Each row is followed by its class.
-2  25  9  15  -28  -31  -6  8  10  0  15  10  -9  -12  -14  19  26  17  1  5  2  13  10  9  8  -26  10  -5  -10  -13  -3  18  -14  17  -11  -13  -13  15  -9  25  -1  -14  -19  1  6  -19  -27  9  23  15  -5  -3  3  -24  1  -8  29  3  -2  -16  7  3  30  -22  -2  7  15  -14  6  -11  9  14  17  -22  4  -82  -6  -15  12  -4  -8  1  7  20  5  -1  34  26  -1  -3  -7  -1  -26  -7  11  -14  5  -2  -13  -6  59  -8  4  17  -30  12  0  -4  -1  8  2  -5  13  13  -12  2  4  -17  23  -10  -23  0  -5  4  -5  6  -12  -3  7  1  -8  12 | zimid
11  2  29  19  -63  -54  -27  15  21  -14  -1  20  13  -14  21  13  44  8  -5  -6  -1  22  7  0  2  -13  20  -14  -5  10  -16  3  -17  -2  -7  2  -11  19  -2  20  -14  -6  -9  -4  -19  -1  -16  14  18  -20  1  -9  15  -13  -25  -6  0  2  1  -4  12  -7  17  6  1  2  -10  0  2  -5  34  -2  14  -6  0  16  -24  -35  10  -11  -4  11  14  5  6  8  19  32  18  -10  -9  -7  -16  -19  -18  -5  -1  10  -13  -21  38  -9  -7  17  -27  6  -6  -10  -3  45  -4  -3  -11  -4  -31  4  19  -18  21  -26  -16  -5  -10  -10  29  21  -26  12  1  6  4  5 | fizu
3  6  18  15  -2  -15  -22  14  2  -10  0  14  -4  -12  -19  19  12  7  -11  -7  -1  20  -1  -8  21  -4  1  4  -9  33  -9  10  -12  -3  -4  -17  -19  9  -5  7  3  -4  -8  -14  -4  -15  -13  5  10  -6  -9  -3  8  2  -5  9  19  -1  -10  14  13  -7  4  -3  -1  3  -2  3  -4  -4  5  2  18  -3  -15  30  -26  13  7  1  -18  6  13  31  7  1  67  34  -4  -2  -1  -10  5  11  -16  -5  1  -14  4  -5  -25  4  -5  9  -3  1  -7  3  10  24  -10  0  3  -19  -5  -1  5  0  15  9  -18  -9  -6  3  11  -28  -4  7  10  9  -1  5 | Pepif
4  6  9  11  -25  -14  -22  8  7  -7  -3  7  4  -9  -17  4  28  1  4  2  3  12  -1  0  6  -21  9  11  -4  4  -9  2  -15  -1  -5  1  -9  5  -6  3  -9  -7  -6  -4  -11  -2  -8  5  3  0  -6  -6  2  -6  -16  -1  -1  4  3  1  -1  2  4  2  -5  -2  5  -3  13  1  6  -10  6  -7  -2  10  -20  -10  7  3  4  1  4  25  12  2  33  13  11  -9  -8  0  -11  -15  -9  -4  0  -8  1  -1  12  3  -3  5  -15  1  3  -10  -11  20  -2  -3  4  -2  -12  6  7  -9  13  -10  -5  0  7  -4  -2  12  6  4  9  7  -8  -1 | Pepif
8  -2  19  11  -43  -26  -23  -1  23  -6  21  10  -8  -17  -22  4  21  13  -5  0  10  14  2  -4  0  -28  16  -10  -15  -13  -5  12  -1  -7  -11  -7  1  11  0  0  -17  -16  -5  0  -3  -1  -5  11  5  -12  -1  10  10  -7  -23  -11  2  5  -8  25  -3  16  15  -13  8  -2  2  -15  -4  4  -3  -11  10  -12  -15  18  -18  -2  1  12  30  -12  9  -17  7  0  13  12  8  -13  3  -9  -6  -24  -9  5  5  5  -13  -7  26  -8  -7  -9  -32  4  4  -15  -9  38  0  -5  -2  -2  -45  5  24  -18  4  -11  -5  2  -12  -6  12  5  -18  20  13  -2  -9  1 | vemud
22  6  17  11  -37  -36  -27  10  8  -6  12  13  3  -13  -14  20  34  10  -5  2  0  18  9  -4  8  -17  7  -12  -5  6  0  -1  -24  -10  -7  11  -1  7  -7  0  -14  -13  -1  -21  -11  -1  -11  19  -1  -9  2  -10  6  -3  -23  -6  7  2  -3  19  3  2  14  -1  3  16  8  11  -19  -6  -2  -2  24  -4  -10  18  -25  -3  3  -1  3  0  15  9  -10  1  11  27  -6  -14  -10  -15  -16  -18  -17  9  6  -9  -11  -16  14  -3  -7  1  -14  2  5  -32  0  36  -4  -5  -5  -2  -38  10  10  0  15  -18  0  -7  -7  0  4  25  -20  5  9  9  2  1 | Pepif
1  10  12  3  -14  -24  -8  6  7  11  1  7  -5  -5  -9  7  9  11  3  -5  -3  7  4  0  5  -12  10  -6  -2  3  -3  9  -9  5  -3  -6  -4  9  -4  3  2  -6  -11  5  -7  -7  -12  7  1  -4  -2  -13  12  -7  -4  -9  8  1  -8  11  6  -10  7  -7  1  5  1  -5  6  3  1  1  3  -8  -8  8  -11  -4  8  9  -9  -3  4  8  1  3  2  16  6  -6  -5  -7  -8  -9  0  -7  -3  -5  -7  -8  -3  -2  -1  -1  -15  -6  -4  -12  0  8  -5  -1  11  10  -12  5  3  -10  12  -6  -6  3  1  -6  8  0  -2  7  -1  4  -1  7 | Pepif
1  6  17  13  -39  -15  -5  16  12  -3  14  -22  -2  -12  -15  6  20  1  -9  -1  14  11  -5  2  11  -4  -15  -4  -7  -6  6  7  13  -1  -5  -30  -3  9  -5  6  -5  -3  -4  -3  -2  11  -8  19  6  -3  3  8  13  -6  -7  -3  2  0  -3  0  -1  3  30  -10  2  2  -1  3  -3  4  0  -1  14  -9  0  8  -11  -9  15  1  -5  -6  0  10  -4  5  11  25  -2  9  8  -4  -22  -3  6  -10  9  7  -7  1  19  2  3  4  -32  8  -1  -8  -8  20  0  -1  -19  2  -33  -1  16  -5  31  1  -16  2  -8  -7  11  -7  -16  6  7  -7  -6  5 | Pepif
14  10  23  22  -32  -39  -16  11  21  -9  10  14  2  -17  -25  11  30  13  -2  -9  8  9  2  5  11  -29  9  -15  -22  8  -8  1  1  2  -16  6  -2  -2  -9  9  -7  -7  -9  9  -1  -4  -3  14  7  -20  2  6  9  -2  -10  -9  10  1  -2  6  28  5  14  -9  -4  1  -1  -1  -9  -1  -3  -3  1  -8  -13  26  -14  -10  5  8  -3  -16  15  11  6  4  18  22  15  -11  -13  -19  -20  -29  -14  3  8  -1  -11  -4  2  -14  -7  14  -26  -3  6  -10  1  42  1  18  -3  -2  -32  -1  39  -12  25  -18  -18  -2  -5  -6  7  10  -13  10  4  6  -4  6 | vemud
5  2  6  16  -43  -30  -6  14  14  -18  12  -32  -3  -16  -16  20  19  13  3  0  6  15  7  -2  -19  -26  13  1  7  1  0  -2  -4  -1  -13  4  -4  5  0  12  -10  -12  -3  -9  -7  -5  -22  16  10  -11  -3  -2  2  -7  -20  5  7  4  6  -1  14  -7  16  -3  -5  7  0  -5  3  -8  0  -8  12  -6  -13  5  -2  -7  2  -1  9  -5  13  22  7  -2  16  18  3  -7  -6  -9  -18  -20  -5  4  -6  2  -2  -7  33  10  1  1  -30  8  6  -11  4  25  -7  -1  -9  -10  -27  9  13  -2  15  -15  1  -26  -6  -15  7  23  -5  8  8  10  0  0 | fizu
6  -3  1  23  -51  -35  -3  20  1  -8  7  7  5  -20  -10  3  40  25  -2  -3  9  22  6  -8  -4  -2  6  -6  -16  -1  6  0  -3  -2  -9  5  -6  7  2  18  -14  -5  6  -13  -7  -6  -4  22  20  -8  -8  -8  7  -18  -18  4  -18  7  1  -17  13  -4  22  4  -4  2  4  3  7  1  0  8  16  -2  3  -8  1  -9  9  5  1  6  8  14  0  -1  25  19  9  -10  3  5  -13  -6  -5  2  0  -1  -21  -2  62  11  1  5  -19  -5  4  -7  -28  22  -19  -8  -3  4  -35  25  2  -16  15  -22  -7  -3  2  -18  -1  29  -17  5  7  -4  -5  10 | zimid
10  4  8  9  -41  -22  -5  6  1  -11  10  17  6  -12  -5  9  28  10  -5  0  8  8  3  -3  1  -6  5  -3  -10  -1  -6  7  0  -6  -7  -7  -1  6  -3  10  21  -5  1  -2  2  2  -2  25  16  -6  1  -5  7  -19  -17  5  3  5  15  -2  10  -3  -12  9  -2  3  -9  5  -14  -3  -1  -1  18  2  5  0  -8  -7  0  6  4  17  7  6  7  2  11  7  11  -12  -9  -11  -36  -1  -10  0  4  -1  -10  -10  32  0  3  3  -9  -5  4  -6  0  27  -8  1  -7  -14  -22  10  3  -4  6  -11  3  -1  -5  2  5  21  -12  1  8  5  2  5 | fizu
2  -6  3  5  -35  -4  -5  7  2  -4  7  3  3  -9  2  -19  10  6  0  2  14  4  -3  -4  -11  -3  2  -2  -10  -10  10  -5  9  -3  -8  -3  10  4  0  5  -13  1  0  -7  -9  9  -1  18  -8  -3  -6  6  -4  -4  -18  0  -13  14  4  10  0  2  13  15  3  -18  -9  0  -2  3  -5  -4  12  6  -16  5  23  5  11  -5  -7  -12  3  -9  -1  4  14  -5  -5  -5  5  -8  -7  -15  -6  24  -2  5  2  -3  13  3  2  -2  -7  -10  1  -8  0  11  1  5  0  -4  -25  10  9  -2  -1  1  10  8  -11  -1  2  9  -9  3  4  -5  6  2 | fizu
5  -2  3  10  21  2  -28  2  2  -3  16  32  -4  8  29  -3  16  8  -4  1  -2  7  14  1  33  -2  0  -15  7  12  -15  -5  -1  -2  18  18  2  -4  -13  2  9  -4  13  -1  -20  2  -1  11  -19  0  -1  -8  -1  16  -8  -9  7  -4  -7  16  -13  -9  -8  -4  6  9  9  12  -9  -13  0  6  23  6  -19  15  -25  -11  1  -9  4  13  -9  -7  -2  43  -16  7  20  -2  -6  -4  2  -9  -20  8  -3  -18  -8  -6  -50  -3  -10  1  14  5  4  -5  -3  23  6  2  -2  3  -12  3  4  12  -1  20  10  -6  -2  4  0  11  3  1  5  -2  -8  -10 | Pepif
3  -3  18  8  5  -16  -12  10  16  0  9  18  -8  -6  -17  17  6  11  -10  -13  19  13  -1  -5  14  -14  9  -27  -9  -6  1  0  -12  -4  -6  -7  -5  7  -5  12  -28  -4  -8  2  -8  10  -4  12  -4  1  2  17  8  8  1  -5  9  2  1  27  -1  -8  10  -11  2  2  12  6  -23  -2  8  15  10  4  -7  9  -12  5  2  0  40  -1  13  -5  2  7  2  22  -5  -13  5  -16  -11  -15  -3  6  4  4  -12  -7  -26  -6  -2  8  -12  13  10  -12  -6  21  6  -3  -12  -4  -33  -5  18  -20  24  3  -4  -4  -9  -1  15  -17  -9  13  -2  18  5  -6 | Pepif
6  -13  11  14  -45  -40  -11  8  8  -5  -10  14  -6  -19  -13  7  19  12  9  2  1  7  -3  1  -3  -13  3  -8  -7  31  -6  0  -11  -4  -9  14  7  12  1  8  -6  -5  -7  -3  2  0  -14  12  8  -6  2  -1  8  -18  -16  5  -3  1  5  -13  15  3  13  3  -6  -4  1  -4  2  1  -6  -5  2  -3  1  9  -8  -12  4  9  -5  1  5  16  6  2  14  9  -7  4  -4  -10  -24  -14  -3  -6  7  -2  -8  -9  13  -3  3  3  -20  -4  13  -4  -6  19  -8  1  -4  -1  -14  9  11  -16  16  -30  -8  -17  5  -11  8  21  -10  1  6  18  -9  10 | vemud
-1  1  11  10  -9  -21  -19  8  10  -3  7  10  -6  7  -1  10  12  0  -3  -10  -2  13  2  -36  11  -14  4  -3  -3  8  -1  -3  -3  0  -2  5  -4  -5  0  -1  10  4  -11  -3  -15  4  -10  11  0  -2  4  0  0  -3  -12  -17  11  4  -3  9  12  2  6  -6  -4  4  -3  0  -1  -8  3  0  11  -7  -13  28  -22  3  7  3  -1  -3  13  5  3  2  10  9  8  -7  -7  -10  -7  -3  -13  -6  -6  -1  -1  55  -20  1  6  3  -13  1  2  -5  4  36  -21  -4  -1  -8  -10  -4  9  -5  8  -8  -13  -6  -19  1  7  -10  3  8  13  9  0  3 | Pepif
8  7  23  10  -26  -22  -18  5  23  -14  -1  4  0  -10  -19  11  9  11  8  -10  0  5  -14  0  12  -25  3  10  -4  -16  -8  2  -13  -4  -2  -26  -7  0  4  1  0  -5  -10  5  9  -22  -13  -1  -3  24  2  5  4  -7  5  -13  23  11  -9  8  12  0  12  -17  1  13  7  -5  -9  -3  7  -7  -9  -16  7  7  -25  -6  3  17  2  -8  6  1  4  14  12  12  0  -4  -12  -6  -6  -13  -11  -5  -5  3  -16  -7  2  -6  5  1  -14  2  13  -3  -1  20  8  -2  -13  1  -23  -24  18  -8  9  -5  -21  7  -8  -9  15  -3  -3  6  7  2  -4  7 | vemud
15  -2  10  14  -51  -32  -12  17  13  -7  8  9  -3  -20  -13  11  34  28  -10  -8  3  16  24  12  2  -9  12  -4  -10  8  -1  -26  -2  -11  -6  9  -3  8  -1  11  -15  -7  5  -10  -13  5  -11  24  6  -12  -2  7  14  -8  -27  9  -2  -5  -4  -3  18  -1  4  14  -1  -4  -21  -3  3  -8  -5  6  10  5  2  7  -23  -2  4  14  0  -7  18  8  5  8  9  25  10  -10  5  -7  -12  -6  -15  8  11  -8  -7  -22  32  15  10  2  -14  -4  1  -8  -4  18  -1  2  -7  -16  -25  13  5  -4  19  -25  4  -6  -4  -9  1  18  22  6  4  8  19  4 | fizu
3  -2  1  17  -1  -26  -8  9  4  6  -3  1  2  -4  -16  0  15  7  -10  -7  -7  13  5  -3  2  -7  3  -15  -17  13  -14  -1  -10  9  -1  27  -2  -18  -4  10  -1  -5  -8  -2  -10  -8  -6  21  5  -10  7  -3  8  6  -21  8  -7  2  8  -8  8  2  4  2  -2  -1  7  11  -4  -5  -1  -6  9  -3  -4  16  1  24  5  -9  -8  10  20  9  7  7  12  9  9  -9  5  -11  -16  -1  -6  -1  9  -6  -7  -3  12  -1  -1  11  -6  7  7  -11  1  32  -12  5  -1  -12  -5  9  -4  -6  16  -15  -3  -7  0  -4  -5  14  3  -4  -4  9  -5  12 | Pepif
4  14  10  22  -7  -48  -13  14  23  1  12  15  -1  -15  -32  12  16  23  -8  -6  2  16  -1  -4  15  -31  7  -26  -11  14  -14  7  -13  3  -15  16  -17  14  -13  25  -5  -10  -17  6  -3  -27  -20  23  2  -7  -25  1  4  -7  1  -8  21  4  1  7  13  -8  32  -13  -2  0  7  14  -11  -18  9  7  22  -11  -17  28  -26  -16  10  12  -12  51  16  11  2  1  8  32  19  -12  6  -24  -23  -13  -7  -2  4  -3  -11  5  7  -8  -2  21  -15  -1  -6  -14  -2  35  8  -5  -5  0  -34  2  23  -18  21  -20  -27  -12  -6  -6  18  11  -15  3  -1  19  -4  3 | nisa
